Below is a small trained network, with its code and all its weights. Each question gives an input and a target symbol and asks what happens when units are switched off, that is, made to give their printed mean instead of their output.

import numpy as np


def w(rows, s, z=0):
    codes = np.array(rows[::2]) - 128.0
    scale = np.full(codes.shape[1], s)
    scale[-1] = z or s
    return codes * scale


def f(y):
    return y / 2 * (1 + np.tanh(0.7978845608 * (y + 0.044715 * y**3)))


def softmax(a):
    e = np.exp(a - a.max(-1, keepdims=True))
    return e / e.sum(-1, keepdims=True)


def log_softmax(a):
    a = a - a.max(-1, keepdims=True)
    return a - np.log(np.exp(a).sum(-1, keepdims=True))


def net(x, mask):
    ids = ['αγδεζηλξπσψω'.index(c) for c in x.split()]
    T = len(ids)
    res = E[ids] + P[:T]
    r = res
    for j in range(3):
        rows = slice(3 * j, 3 * j + 3)
        q, k, v = (r @ M[0][rows].T for M in (Q, K, V))
        z = softmax(np.where(np.tri(T) > 0, q @ k.T / 3**0.5, -1e9)) @ v
        o = O[0][rows]
        res = res + np.where(mask[j], z, o[:, -1]) @ o[:, :-1]
    y = f(res @ A[0][:, :-1].T + A[0][:, -1])
    res = res + np.where(mask[3:15], y, B[0][:, -1]) @ B[0][:, :-1]
    return log_softmax(res[-1] @ U[:, :-1].T + U[:, -1])


Q, K, V, O, A, B = {}, {}, {}, {}, {}, {}
E = w([
[73,81,128,162,41,116],'α',
[150,132,134,151,97,129],'γ',
[125,109,147,155,67,131],'δ',
[169,102,107,152,137,136],'ε',
[58,129,127,137,109,87],'ζ',
[137,108,88,141,117,166],'η',
[161,101,56,6,35,140],'λ',
[108,148,80,126,136,162],'ξ',
[74,145,87,119,161,128],'π',
[97,57,69,147,203,79],'σ',
[109,110,199,75,108,184],'ψ',
[142,152,60,130,131,71],'ω',
],0.021)
P = w([
[80,87,137,193,83,219],'0',
[93,88,124,168,103,191],'1',
[102,83,101,146,106,173],'2',
[108,74,86,119,106,160],'3',
[117,70,72,95,109,145],'4',
[127,68,61,69,114,128],'5',
[137,65,50,45,115,112],'6',
[149,70,43,24,106,102],'7',
[163,77,29,2,105,81],'8',
],0.0092)
Q[0] = w([
[117,116,123,174,151,103],'h0',
[107,82,34,100,69,192],'h0',
[137,120,168,150,221,126],'h0',
[133,152,112,144,134,167],'h1',
[94,64,98,125,72,124],'h1',
[116,186,99,143,161,112],'h1',
[186,255,232,122,148,80],'h2',
[134,130,76,134,114,115],'h2',
[157,184,226,90,173,136],'h2',
],0.049)
K[0] = w([
[154,128,129,152,208,172],'h0',
[175,88,83,16,149,62],'h0',
[113,148,175,222,150,94],'h0',
[86,155,129,165,139,131],'h1',
[145,146,58,28,180,127],'h1',
[151,163,132,202,185,122],'h1',
[85,122,119,254,136,184],'h2',
[120,101,76,119,95,132],'h2',
[124,172,175,198,180,128],'h2',
],0.035)
V[0] = w([
[132,240,63,109,163,152],'h0',
[90,83,132,101,228,175],'h0',
[84,106,143,164,62,6],'h0',
[208,19,209,136,82,119],'h1',
[23,143,193,117,54,12],'h1',
[18,131,129,101,140,173],'h1',
[103,115,218,65,132,199],'h2',
[40,119,123,122,105,105],'h2',
[97,26,158,107,210,150],'h2',
],0.015)
O[0] = w([
[77,97,190,119,50,120,59],'h0',
[137,169,3,142,105,91,243],'h0',
[186,53,117,171,164,91,144],'h0',
[161,126,146,166,206,225,56],'h1',
[135,9,46,136,142,100,2],'h1',
[69,103,117,1,135,149,252],'h1',
[255,89,95,50,142,39,117],'h2',
[175,142,116,146,158,167,236],'h2',
[192,161,156,88,49,88,192],'h2',
],0.0083,0.0062)
A[0] = w([
[114,217,239,124,117,143,142],'n0',
[99,129,84,186,194,104,2],'n1',
[169,171,254,113,132,211,68],'n2',
[178,180,224,165,244,114,149],'n3',
[48,152,141,176,149,206,143],'n4',
[110,85,83,87,90,92,27],'n5',
[111,40,189,96,189,90,134],'n6',
[142,104,146,197,143,211,69],'n7',
[97,32,99,177,123,126,82],'n8',
[178,109,115,145,147,95,38],'n9',
[167,174,126,145,55,100,36],'n10',
[39,138,176,116,154,41,51],'n11',
],0.0091,0.0092)
B[0] = w([
[79,225,152,81,202,91,200],'n0',
[185,88,179,77,55,158,166],'n1',
[176,135,93,184,7,175,195],'n2',
[99,217,138,136,246,194,155],'n3',
[193,66,190,158,120,36,254],'n4',
[169,153,171,176,146,185,223],'n5',
[62,116,151,177,173,41,171],'n6',
[100,28,59,104,106,219,177],'n7',
[114,226,155,104,158,105,191],'n8',
[83,129,189,76,83,152,164],'n9',
[118,67,127,104,193,146,161],'n10',
[163,55,90,114,115,217,181],'n11',
],0.015,0.0086)
U = w([
[150,7,177,156,88,44,156],'α',
[160,107,168,160,165,152,83],'γ',
[145,70,175,161,105,139,114],'δ',
[143,49,151,145,213,144,94],'ε',
[148,82,154,151,230,75,102],'ζ',
[184,30,142,178,151,156,106],'η',
[96,50,155,95,12,187,127],'λ',
[67,85,169,62,119,99,123],'ξ',
[101,2,123,98,169,114,97],'π',
[222,56,166,80,185,119,129],'σ',
[181,145,184,164,82,73,77],'ψ',
[144,81,20,176,132,52,253],'ω',
],0.0049,0.0072)

Each question gives the input, a string of symbols that net reads in full, and the target symbol t.
The units are the heads (3 rows each of Q, K, V and O) and the neurons (one row each of A and B). Each row of codes is followed by its name. A weight is (code - 128) times the scale printed after its matrix; where a second scale follows, it is the last column's (O, A, B and U).
mask holds one flag per unit, heads first, then neurons. A switched-off unit (its flag False) gives its mean, the last column of its rows in O or B, instead of its output. The means were averaged over made-up inputs and are rounded, as every weight is.
A unit's drop is (log p(t) with every unit on - log p(t) with that unit switched off) / (log p(t) with every unit on - log p(t) with every unit switched off).
The circuit of an input: a set's keep is (log p(t) with only the set's units on - log p(t) with every unit switched off) / (log p(t) with every unit on - log p(t) with every unit switched off). Starting from the 12 units with the biggest drops (on a tie, the unit counted first), units are removed one at a time, each time the one whose removal leaves the highest keep (on an exact tie, the one counted first), for as long as the keep stays at least 0.8.
circuit, biggest first: the units of the circuit, biggest drop first
k most important neurons: the k neurons with the biggest drops, biggest first
heads that matter: for each layer, one digit per head in row order, 1 if its drop is at least 0.15 and else 0, layers parted by /
input σ δ δ π ξ π π α, target λ: circuit, biggest first	h1, h0, n11
input σ γ σ ε, target ω: heads that matter	100
input δ σ λ σ σ ξ, target ξ: 2 most important neurons	n0, n5
input α η ε γ, target ψ: 3 most important neurons	n2, n4, n0
input σ δ ψ π ξ, target σ: circuit, biggest first	h2
input σ π η σ ξ γ ε, target ξ: heads that matter	011
input α ξ δ, target ξ: circuit, biggest first	n0, h1, h0
input δ ξ η, target ξ: circuit, biggest first	h1, h0, n0
input ω σ γ, target α: 2 most important neurons	n4, n1
input π π σ η ξ δ, target ξ: circuit, biggest first	n0, h0, h1
input δ γ α ε, target γ: 2 most important neurons	n3, n2
input ψ ξ ξ λ ζ, target ζ: 2 most important neurons	n3, n0
input ξ α ω ω π γ η η, target ψ: circuit, biggest first	h1, n7, n11
input α ξ η ψ γ, target σ: heads that matter	001
input σ η σ δ ω η ξ, target α: circuit, biggest first	n4, h2
input π ξ σ ζ, target ω: circuit, biggest first	h0
input ξ ξ γ ε λ σ ψ, target ψ: heads that matter	110
input σ δ σ α ξ η, target ξ: heads that matter	110
input δ π σ ε σ γ ψ ξ η, target σ: 2 most important neurons	n10, n5
input ξ ψ ζ, target σ: most important neuron	n10
input ζ σ α, target ω: heads that matter	100
input σ λ π ψ α ε η σ ξ, target ξ: 3 most important neurons	n4, n2, n5
input η σ σ ε γ η, target ψ: 2 most important neurons	n2, n0
input ξ ξ π σ ψ σ, target σ: 2 most important neurons	n5, n9
input λ ξ η, target η: 2 most important neurons	n2, n7
input δ η η δ, target ψ: 2 most important neurons	n2, n0
input γ δ ω σ σ γ, target ω: heads that matter	100
